Here is a tiny trained network, its code and every weight. The questions are about switching its units off for an input and a class, where a switched-off unit gives its printed mean instead of its output.

import numpy as np


def w(rows, s, z=0):
    codes = np.array(rows[::2]) - 128.0
    scale = np.full(codes.shape[1], s)
    scale[-1] = z or s
    return codes * scale


def f(y):
    return np.maximum(y, 0)


def log_softmax(a):
    a = a - a.max(-1, keepdims=True)
    return a - np.log(np.exp(a).sum(-1, keepdims=True))


def net(x, mask):
    res = np.array(x, float).reshape(1, 7) / 4 @ E
    y = f(res @ A[0][:, :-1].T + A[0][:, -1])
    res = res + np.where(mask, y, B[0][:, -1]) @ B[0][:, :-1]
    return log_softmax(res[-1] @ U[:, :-1].T + U[:, -1])


A, B = {}, {}
E = w([
[48,32,234,217,83,35,140],'x0',
[254,44,89,185,34,190,114],'x1',
[137,138,135,130,133,133,119],'x2',
[26,80,37,214,183,216,241],'x3',
[131,134,152,134,126,139,144],'x4',
[133,132,135,131,134,130,138],'x5',
[132,132,132,125,118,129,140],'x6',
],0.0056)
A[0] = w([
[80,121,60,172,168,186,158,9],'neuron 0',
[44,187,164,98,196,97,159,75],'neuron 1',
[203,57,81,175,51,189,125,48],'neuron 2',
[193,249,3,2,171,242,107,132],'neuron 3',
[193,67,121,217,77,168,158,210],'neuron 4',
[52,196,148,74,200,73,141,55],'neuron 5',
[86,111,67,155,169,182,183,3],'neuron 6',
[186,152,172,46,112,73,41,75],'neuron 7',
[206,202,214,9,70,53,35,30],'neuron 8',
[37,186,138,77,215,78,156,55],'neuron 9',
],0.0054,0.0045)
B[0] = w([
[167,75,82,215,179,152,218,161],'neuron 0',
[187,44,160,75,116,211,36,191],'neuron 1',
[184,120,115,67,142,182,48,187],'neuron 2',
[21,73,209,179,2,50,103,253],'neuron 3',
[123,157,151,40,129,139,80,241],'neuron 4',
[220,61,135,107,128,201,42,189],'neuron 5',
[175,89,64,216,165,142,200,159],'neuron 6',
[153,112,89,218,184,139,207,191],'neuron 7',
[162,52,39,244,215,146,244,217],'neuron 8',
[209,75,133,98,118,200,49,194],'neuron 9',
],0.0063,0.0059)
U = w([
[172,100,45,241,213,144,235,10],'0',
[115,156,121,73,126,122,129,253],'1',
[212,92,131,27,139,219,32,7],'2',
[102,148,132,102,121,104,133,220],'3',
[2,101,204,176,29,44,112,66],'4',
[105,174,140,105,155,122,137,192],'5',
],0.0072,0.0064)

Each question gives the input, the list of numbers given to net, and the class t.
The units are the neurons (one row each of A and B). Each row of codes is followed by its name. A weight is (code - 128) times the scale printed after its matrix; where a second scale follows, it is the last column's (A, B and U).
mask holds one flag per neuron, in row order. A switched-off neuron (its flag False) gives its mean, the last column of its row in B, instead of its output. The means were averaged over made-up inputs and are rounded, as every weight is.
A unit's drop is (log p(t) with every unit on - log p(t) with that unit switched off) / (log p(t) with every unit on - log p(t) with every unit switched off).
The circuit of an input: a set's keep is (log p(t) with only the set's units on - log p(t) with every unit switched off) / (log p(t) with every unit on - log p(t) with every unit switched off). Starting from all 10 units, units are removed one at a time, each time the one whose removal leaves the highest keep (on an exact tie, the one counted first), for as long as the keep stays at least 0.8.
circuit, biggest first: the units of the circuit, biggest drop first
k most important neurons: the k neurons with the biggest drops, biggest first
drop of u: that unit's drop, to one decimal
input [-3,-2,-3,-6,-6,-4,0], class 0: 3 most important neurons -> neuron 8; neuron 7; neuron 4
input [-8,3,4,-6,-7,3,-6], class 4: circuit, biggest first -> neuron 3
input [-8,3,-2,7,2,5,-7], class 4: 3 most important neurons -> neuron 3; neuron 8; neuron 7
input [7,-8,-6,5,2,7,-2], class 2: circuit, biggest first -> neuron 1; neuron 9; neuron 5
input [-5,2,4,4,-5,-1,-8], class 4: 2 most important neurons -> neuron 3; neuron 8
input [6,-7,-2,6,-4,-3,-2], class 2: 4 most important neurons -> neuron 1; neuron 9; neuron 5; neuron 3
input [6,7,6,0,-7,-3,-4], class 2: 3 most important neurons -> neuron 3; neuron 2; neuron 4
input [7,-7,4,5,-3,3,-4], class 2: 2 most important neurons -> neuron 1; neuron 9
input [-7,5,6,4,-1,3,6], class 4: drop of neuron 3 -> 0.9
input [-6,-2,-1,2,-1,3,5], class 4: drop of neuron 3 -> 0.7
input [-8,2,5,4,3,7,0], class 4: drop of neuron 3 -> 0.8
